Below are the code and all the weights of a small trained network. Each question names an input and a class and asks about switching units off, where a switched-off unit gives its printed mean instead of its output.

import numpy as np


def w(rows, s, z=0):
    codes = np.array(rows[::2]) - 128.0
    scale = np.full(codes.shape[1], s)
    scale[-1] = z or s
    return codes * scale


def norm(h):
    return h / np.sqrt((h * h).mean(-1, keepdims=True) + 1e-5)


def f(y):
    return np.maximum(y, 0)


def log_softmax(a):
    a = a - a.max(-1, keepdims=True)
    return a - np.log(np.exp(a).sum(-1, keepdims=True))


def net(x, mask):
    res = np.array(x, float).reshape(1, 5) / 4 @ E
    u = 0
    for l in range(2):
        y = f(norm(res) @ A[l][:, :-1].T + A[l][:, -1])
        res = res + np.where(mask[u : u + 15], y, B[l][:, -1]) @ B[l][:, :-1]
        u += 15
    return log_softmax(norm(res)[-1] @ U[:, :-1].T + U[:, -1])


A, B = {}, {}
E = w([
[140,33,34,59,233,115,180],'x0',
[36,41,2,93,68,140,121],'x1',
[195,189,85,170,63,245,170],'x2',
[128,129,129,125,129,129,128],'x3',
[128,128,128,126,129,128,127],'x4',
],0.005)
A[0] = w([
[187,121,211,124,152,92,137,115],'0.n0',
[145,86,105,115,190,142,135,49],'0.n1',
[255,151,206,133,237,125,161,144],'0.n2',
[83,125,42,93,116,139,128,109],'0.n3',
[181,157,94,128,66,173,156,93],'0.n4',
[220,160,64,130,85,238,175,1],'0.n5',
[174,191,254,138,128,129,102,192],'0.n6',
[177,126,212,122,50,95,161,126],'0.n7',
[8,120,134,154,14,139,99,102],'0.n8',
[82,177,200,81,159,133,103,60],'0.n9',
[181,117,69,117,253,156,141,103],'0.n10',
[39,146,181,109,83,63,99,29],'0.n11',
[248,149,56,144,73,241,162,154],'0.n12',
[116,134,174,145,21,145,118,93],'0.n13',
[95,149,108,132,159,105,87,65],'0.n14',
],0.0068,0.0033)
B[0] = w([
[116,205,86,167,122,74,153,184],'0.n0',
[71,134,105,127,150,103,100,162],'0.n1',
[137,142,184,56,97,125,104,231],'0.n2',
[116,78,99,172,123,108,101,193],'0.n3',
[87,156,111,103,171,102,47,186],'0.n4',
[174,56,170,170,150,8,68,207],'0.n5',
[99,51,81,181,157,148,142,249],'0.n6',
[125,102,113,155,150,140,103,183],'0.n7',
[183,170,166,101,72,94,162,204],'0.n8',
[110,144,137,171,116,88,134,158],'0.n9',
[151,142,167,96,115,136,148,201],'0.n10',
[197,80,145,137,117,172,122,171],'0.n11',
[108,176,110,107,97,226,243,253],'0.n12',
[66,138,133,107,110,115,81,191],'0.n13',
[124,143,106,113,103,122,151,137],'0.n14',
],0.018,0.0071)
A[1] = w([
[155,181,190,42,150,103,42,15],'1.n0',
[81,210,87,69,103,64,102,41],'1.n1',
[153,136,164,140,113,143,157,250],'1.n2',
[167,111,61,128,163,131,139,120],'1.n3',
[124,149,121,205,141,138,97,135],'1.n4',
[186,185,178,61,168,95,154,119],'1.n5',
[227,147,173,75,68,131,70,70],'1.n6',
[124,114,103,93,172,113,142,181],'1.n7',
[81,147,166,124,211,251,124,121],'1.n8',
[180,125,36,148,160,236,191,52],'1.n9',
[176,104,131,197,183,132,109,75],'1.n10',
[106,216,83,175,127,205,171,68],'1.n11',
[124,203,132,83,84,204,151,152],'1.n12',
[121,78,61,155,140,152,146,137],'1.n13',
[58,167,96,120,98,161,164,131],'1.n14',
],0.012,0.0022)
B[1] = w([
[84,136,188,243,132,95,67,204],'1.n0',
[101,193,128,145,113,170,61,207],'1.n1',
[90,108,109,65,134,133,92,199],'1.n2',
[92,148,133,114,143,116,95,172],'1.n3',
[182,135,108,104,192,118,191,202],'1.n4',
[106,82,166,112,64,182,232,222],'1.n5',
[197,31,58,175,148,110,106,228],'1.n6',
[150,128,140,111,70,121,125,181],'1.n7',
[220,102,221,115,168,169,115,179],'1.n8',
[94,119,91,250,173,90,177,210],'1.n9',
[61,180,72,167,122,154,140,171],'1.n10',
[148,50,195,91,64,97,33,222],'1.n11',
[115,205,42,27,164,131,189,236],'1.n12',
[119,161,172,62,185,101,131,254],'1.n13',
[172,183,120,208,155,186,110,241],'1.n14',
],0.018,0.0064)
U = w([
[78,160,73,190,217,68,176,250],'0',
[194,27,59,147,64,91,98,132],'1',
[220,130,192,131,203,175,97,92],'2',
[157,227,36,79,91,169,79,94],'3',
[59,113,204,176,52,115,130,129],'4',
[68,122,128,8,145,33,77,11],'5',
[142,119,128,41,108,189,246,103],'6',
],0.015,0.0019)

Each question gives the input, the list of numbers given to net, and the class t.
The units are the neurons (one row each of A and B). Each row of codes is followed by its name. A weight is (code - 128) times the scale printed after its matrix; where a second scale follows, it is the last column's (A, B and U).
mask holds one flag per neuron, layer by layer. A switched-off neuron (its flag False) gives its mean, the last column of its row in B, instead of its output. The means were averaged over made-up inputs and are rounded, as every weight is.
A unit's drop is (log p(t) with every unit on - log p(t) with that unit switched off) / (log p(t) with every unit on - log p(t) with every unit switched off).
The circuit of an input: a set's keep is (log p(t) with only the set's units on - log p(t) with every unit switched off) / (log p(t) with every unit on - log p(t) with every unit switched off). Starting from the 12 units with the biggest drops (on a tie, the unit counted first), units are removed one at a time, each time the one whose removal leaves the highest keep (on an exact tie, the one counted first), for as long as the keep stays at least 0.8.
units of the circuit, in order: the units of the circuit, biggest drop first
unit that matters most: the unit with the biggest drop
top k neurons: the k neurons with the biggest drops, biggest first
top k neurons in layer l: the k neurons of layer l with the biggest drops, biggest first
input [-1,2,2,-5,0], class 3: unit that matters most => 0.n12
input [1,-1,7,-2,-7], class 6: top 4 neurons => (0.n12; 0.n6; 1.n12; 0.n5)
input [1,3,-4,1,-7], class 5: top 3 neurons => (0.n12; 0.n2; 0.n10)
input [-6,7,1,6,-5], class 3: top 2 neurons => (0.n5; 1.n12)
input [5,2,-5,4,-5], class 5: top 3 neurons in layer 0 => (0.n12; 0.n2; 0.n8)
input [-4,-6,0,-7,-8], class 0: top 3 neurons => (0.n12; 0.n6; 0.n0)
input [-8,0,-1,-3,-5], class 0: top 3 neurons in layer 0 => (0.n2; 0.n6; 0.n12)
input [3,-3,3,-2,-4], class 6: top 2 neurons in layer 1 => (1.n5; 1.n12)
input [4,-4,0,-8,8], class 4: units of the circuit, in order => (1.n0; 0.n2)
input [-6,5,1,-3,-7], class 3: top 2 neurons in layer 0 => (0.n5; 0.n13)
input [-5,-8,0,-1,-2], class 0: top 3 neurons => (0.n12; 0.n6; 0.n0)
input [-4,4,-4,-3,5], class 1: top 2 neurons => (0.n12; 1.n6)
input [3,5,-2,-4,4], class 5: top 2 neurons => (0.n12; 0.n3)
input [1,5,0,-7,-5], class 5: top 3 neurons in layer 0 => (0.n12; 0.n2; 0.n3)
input [1,-8,-2,7,0], class 4: unit that matters most => 0.n2
input [1,0,-4,0,-3], class 4: top 3 neurons in layer 0 => (0.n12; 0.n6; 0.n3)
input [4,-3,3,-7,2], class 6: top 2 neurons => (0.n12; 1.n5)
input [-1,3,-8,-2,-2], class 1: top 3 neurons in layer 0 => (0.n6; 0.n12; 0.n11)
input [2,-6,4,-3,-5], class 6: top 2 neurons in layer 0 => (0.n2; 0.n12)
input [5,-2,-7,3,0], class 4: unit that matters most => 0.n12
input [3,1,6,-6,-5], class 0: top 3 neurons in layer 0 => (0.n2; 0.n8; 0.n5)
input [-7,4,2,-3,-5], class 3: top 2 neurons => (0.n13; 1.n12)
input [-8,8,-6,-2,-3], class 1: top 3 neurons => (1.n6; 0.n12; 0.n11)
